[[121 140 123 142 108 133 140 112 127 134 107 112 106 106 125]
 [124 117 114 120 122 128 119 123 126 112 133 118 129 124 124]
 [125 123 125 129 128 130 131 128 136 126 127 127 128 128 129]]
:
[[129 128 128 127 127 126 136 128 131 130 128 129 125 123 125]
 [124 124 129 118 133 112 126 123 119 128 122 120 114 117 124]
 [125 106 106 112 107 134 127 112 140 133 108 142 123 140 121]]

[[129 136]
 [127 101]]
:
[[101 127]
 [136 129]]

[[106 132 134 128 122 128 125 128]
 [145 122 124 130 130 127 131 129]
 [151 116 121 129 126 131 135 127]
 [109 139 135 126 136 127 124 128]
 [117 131 129 124 128 130 128 131]
 [106 136 133 123 127 128 126 124]
 [136 123 135 123 122 127 130 126]
 [136 117 125 123 121 128 137 126]]
:
[[126 137 128 121 123 125 117 136]
 [126 130 127 122 123 135 123 136]
 [124 126 128 127 123 133 136 106]
 [131 128 130 128 124 129 131 117]
 [128 124 127 136 126 135 139 109]
 [127 135 131 126 129 121 116 151]
 [129 131 127 130 130 124 122 145]
 [128 125 128 122 128 134 132 106]]

[[118 129 130 137 139]
 [109 135 145 139 106]
 [138 136 124 131 118]
 [106 138 114 121 147]
 [111 136 112 111 147]
 [123 135 136 134 110]
 [127 134 125 138 119]]
:
[[119 138 125 134 127]
 [110 134 136 135 123]
 [147 111 112 136 111]
 [147 121 114 138 106]
 [118 131 124 136 138]
 [106 139 145 135 109]
 [139 137 130 129 118]]

[[133 138 122 138 109 141 115]
 [120 119 127 117 136 120 158]
 [129 129 135 125 132 126 135]
 [152 116 137 108 151 109 125]
 [124 117 138 132 154 130 112]]
:
[[112 130 154 132 138 117 124]
 [125 109 151 108 137 116 152]
 [135 126 132 125 135 129 129]
 [158 120 136 117 127 119 120]
 [115 141 109 138 122 138 133]]

[[139 123 147 127 105 130]
 [122 147 129 132 125 145]
 [151 137 150 146 107 124]
 [126 141 112 109 118 137]
 [120 118 147 128 116 125]
 [113 144 120 123 112 136]
 [133 117 141 121 115 129]
 [125 145 143 107 141 145]
 [143 136 109 148 143 106]
 [107 124 128 108 144 126]
 [140 141 133 115 142 113]
 [116 108 129 140 114 113]]
:
[[113 114 140 129 108 116]
 [113 142 115 133 141 140]
 [126 144 108 128 124 107]
 [106 143 148 109 136 143]
 [145 141 107 143 145 125]
 [129 115 121 141 117 133]
 [136 112 123 120 144 113]
 [125 116 128 147 118 120]
 [137 118 109 112 141 126]
 [124 107 146 150 137 151]
 [145 125 132 129 147 122]
 [130 105 127 147 123 139]]

[[122 148 140 121 130 126 139 126 128]
 [115 135 123 134 121 137 128 143 123]
 [143 137 130 103 145 121 142 133 132]
 [124 117 124 139 128 132 138 116 133]
 [115 133 126 104 118 146 137 119 131]
 [141 112 137 118 130 124 131 118 134]
 [125 109 127 144 130 134 125 125 133]]
:
[[133 125 125 134 130 144 127 109 125]
 [134 118 131 124 130 118 137 112 141]
 [131 119 137 146 118 104 126 133 115]
 [133 116 138 132 128 139 124 117 124]
 [132 133 142 121 145 103 130 137 143]
 [123 143 128 137 121 134 123 135 115]
 [128 126 139 126 130 121 140 148 122]]

[[152 124 119]
 [147 119 113]
 [112 138 121]
 [150 117 119]
 [139 122 113]
 [134 136 125]
 [146 128 117]
 [106 136 126]
 [113 140 123]
 [115 139 121]]
:
[[121 139 115]
 [123 140 113]
 [126 136 106]
 [117 128 146]
 [125 136 134]
 [113 122 139]
 [119 117 150]
 [121 138 112]
 [113 119 147]
 [119 124 152]]

[[136 125 123 122 123 112 123 146]
 [119 118 145 118 121 125 124 130]
 [137 125 143 124 134 124 124 133]
 [132 130 129 125 132 118 131 121]
 [138 127 121 129 132 107 137 127]
 [130 132 131 124 133 122 129 119]
 [133 131 109 132 131 134 126 127]
 [130 133 125 123 134 129 136 123]
 [132 127 129 120 123 120 118 142]
 [121 119 129 129 123 122 128 123]]
:
[[123 128 122 123 129 129 119 121]
 [142 118 120 123 120 129 127 132]
 [123 136 129 134 123 125 133 130]
 [127 126 134 131 132 109 131 133]
 [119 129 122 133 124 131 132 130]
 [127 137 107 132 129 121 127 138]
 [121 131 118 132 125 129 130 132]
 [133 124 124 134 124 143 125 137]
 [130 124 125 121 118 145 118 119]
 [146 123 112 123 122 123 125 136]]
---
[[150 105 134 133]
 [135 100 120 133]
 [104 140 116 133]
 [119 151 132 133]
 [117 110 111 133]
 [121 103 111 133]
 [154 119 144 133]
 [139 100 123 133]
 [131 150 141 133]
 [154 118 143 133]
 [143 101 127 133]]
:
[[143 101 127 133]
 [150 105 134 133]
 [135 100 120 133]
 [104 140 116 133]
 [119 151 132 133]
 [117 110 111 133]
 [121 103 111 133]
 [154 119 144 133]
 [139 100 123 133]
 [131 150 141 133]
 [154 118 143 133]]

[[126 128 125 138 150 124 139 130]
 [107 125 127 137 134 135 122 120]
 [127 127 135 126 124 129 118 117]
 [121 117 144 130 150 147 117 120]
 [130 134 128 126 120 118 127 122]
 [126 137 138 120 125 121 124 113]
 [125 119 130 131 135 142 125 134]
 [126 128 139 125 127 128 116 112]
 [121 135 141 121 131 125 121 110]
 [119 119 127 148 157 129 129 122]
 [108 121 124 139 132 138 122 125]
 [124 121 140 121 121 144 111 121]]
:
[[124 121 140 121 121 144 111 121]
 [126 128 125 138 150 124 139 130]
 [107 125 127 137 134 135 122 120]
 [127 127 135 126 124 129 118 117]
 [121 117 144 130 150 147 117 120]
 [130 134 128 126 120 118 127 122]
 [126 137 138 120 125 121 124 113]
 [125 119 130 131 135 142 125 134]
 [126 128 139 125 127 128 116 112]
 [121 135 141 121 131 125 121 110]
 [119 119 127 148 157 129 129 122]
 [108 121 124 139 132 138 122 125]]

[[115 101 123]
 [116 128 130]
 [132 116 119]]
:
[[132 116 119]
 [115 101 123]
 [116 128 130]]

[[132 134 136 136 132 130 131]
 [132 137 137 141 143 143 146]
 [135 136 136 131 129 132 131]
 [115 117 121 130 135 140 141]
 [121 118 118 125 128 130 125]
 [126 120 125 132 134 134 136]
 [128 119 116 118 121 120 120]
 [149 149 153 153 154 150 156]
 [128 127 131 133 132 131 129]
 [150 147 145 143 143 139 138]]
:
[[150 147 145 143 143 139 138]
 [132 134 136 136 132 130 131]
 [132 137 137 141 143 143 146]
 [135 136 136 131 129 132 131]
 [115 117 121 130 135 140 141]
 [121 118 118 125 128 130 125]
 [126 120 125 132 134 134 136]
 [128 119 116 118 121 120 120]
 [149 149 153 153 154 150 156]
 [128 127 131 133 132 131 129]]

[[116 129 119 124 132 123 121 126 126 127 125]
 [130 107 125 119 132 139 143 134 133 126 129]
 [132 112 122 143 128 134 145 128 141 128 146]
 [127 132 111 124 130 136 116 130 124 143 116]
 [128 129 121 145 127 127 131 123 133 130 140]
 [146 117 140 128 124 139 143 136 136 132 131]]
:
[[146 117 140 128 124 139 143 136 136 132 131]
 [116 129 119 124 132 123 121 126 126 127 125]
 [130 107 125 119 132 139 143 134 133 126 129]
 [132 112 122 143 128 134 145 128 141 128 146]
 [127 132 111 124 130 136 116 130 124 143 116]
 [128 129 121 145 127 127 131 123 133 130 140]]

[[135 144 124]
 [123 114 157]]
:
[[123 114 157]
 [135 144 124]]

[[134 133 129 123 130 155 147 130]
 [134 126 129 120 127 137 131 127]
 [129 126 135 124 125 122 120 117]
 [125 121 128 128 129 118 117 139]
 [134 130 119 137 124 123 129 114]]
:
[[134 130 119 137 124 123 129 114]
 [134 133 129 123 130 155 147 130]
 [134 126 129 120 127 137 131 127]
 [129 126 135 124 125 122 120 117]
 [125 121 128 128 129 118 117 139]]

[[122  99]
 [125 123]
 [143 129]
 [126 114]]
:
[[126 114]
 [122  99]
 [125 123]
 [143 129]]
